Here is a tiny trained network, its code and every weight. The questions are about switching its units off for an input and a class, where a switched-off unit gives its printed mean instead of its output.

import numpy as np


def w(rows, s, z=0):
    codes = np.array(rows[::2]) - 128.0
    scale = np.full(codes.shape[1], s)
    scale[-1] = z or s
    return codes * scale


def f(y):
    return np.maximum(y, 0)


def log_softmax(a):
    a = a - a.max(-1, keepdims=True)
    return a - np.log(np.exp(a).sum(-1, keepdims=True))


def net(x, mask):
    res = np.array(x, float).reshape(1, 3) / 4 @ E
    y = f(res @ A[0][:, :-1].T + A[0][:, -1])
    res = res + np.where(mask, y, B[0][:, -1]) @ B[0][:, :-1]
    return log_softmax(res[-1] @ U[:, :-1].T + U[:, -1])


A, B = {}, {}
E = w([
[110,80,96,133,123,153,75],'x0',
[158,96,102,152,101,35,158],'x1',
[138,139,135,251,152,142,131],'x2',
],0.018)
A[0] = w([
[144,144,115,52,92,93,133,83],'N0',
[119,46,35,179,92,174,90,2],'N1',
[6,115,116,41,160,165,64,179],'N2',
[193,177,140,201,196,31,108,20],'N3',
[178,149,85,197,149,59,145,34],'N4',
[83,219,230,112,208,198,120,155],'N5',
[109,108,123,205,182,124,92,65],'N6',
],0.011,0.0057)
B[0] = w([
[100,175,27,113,112,72,167,194],'N0',
[140,196,105,84,100,39,118,182],'N1',
[145,79,210,107,132,200,92,250],'N2',
[111,107,128,228,121,210,114,222],'N3',
[135,79,130,221,167,153,132,215],'N4',
[95,155,85,74,135,9,138,242],'N5',
[94,134,105,81,140,40,130,191],'N6',
],0.011,0.015)
U = w([
[116,112,102,105,112,18,85,205],'0',
[105,122,80,144,144,20,162,130],'1',
[141,101,215,165,153,245,66,2],'2',
],0.011,0.0036)

Each question gives the input, the list of numbers given to net, and the class t.
The units are the neurons (one row each of A and B). Each row of codes is followed by its name. A weight is (code - 128) times the scale printed after its matrix; where a second scale follows, it is the last column's (A, B and U).
mask holds one flag per neuron, in row order. A switched-off neuron (its flag False) gives its mean, the last column of its row in B, instead of its output. The means were averaged over made-up inputs and are rounded, as every weight is.
A unit's drop is (log p(t) with every unit on - log p(t) with that unit switched off) / (log p(t) with every unit on - log p(t) with every unit switched off).
The circuit of an input: a set's keep is (log p(t) with only the set's units on - log p(t) with every unit switched off) / (log p(t) with every unit on - log p(t) with every unit switched off). Starting from all 7 units, units are removed one at a time, each time the one whose removal leaves the highest keep (on an exact tie, the one counted first), for as long as the keep stays at least 0.8.
units of the circuit, in order: the units of the circuit, biggest drop first
k most important neurons: the k neurons with the biggest drops, biggest first
drop of u: that unit's drop, to one decimal
input [4,0,-4], class 2: units of the circuit, in order -> [N5]
input [-7,1,2], class 2: 3 most important neurons -> [N0 N3 N6]
input [-7,-8,-4], class 0: units of the circuit, in order -> [N5 N2]
input [-8,-8,-3], class 0: units of the circuit, in order -> [N5 N2]
input [-8,-6,4], class 1: 2 most important neurons -> [N5 N2]
input [3,-2,-7], class 2: 2 most important neurons -> [N2 N5]
input [-8,-6,5], class 1: 2 most important neurons -> [N5 N2]
input [-1,7,-8], class 1: 2 most important neurons -> [N0 N2]
input [-1,2,4], class 2: 2 most important neurons -> [N5 N0]
input [-3,6,-7], class 1: 2 most important neurons -> [N0 N2]
input [7,-1,5], class 0: drop of N4 -> 0.1
input [7,-7,3], class 0: drop of N5 -> 0.2
input [-8,3,4], class 2: drop of N5 -> 0.0
input [-7,3,6], class 2: units of the circuit, in order -> [N3]
input [2,-5,-5], class 2: drop of N6 -> 0.1
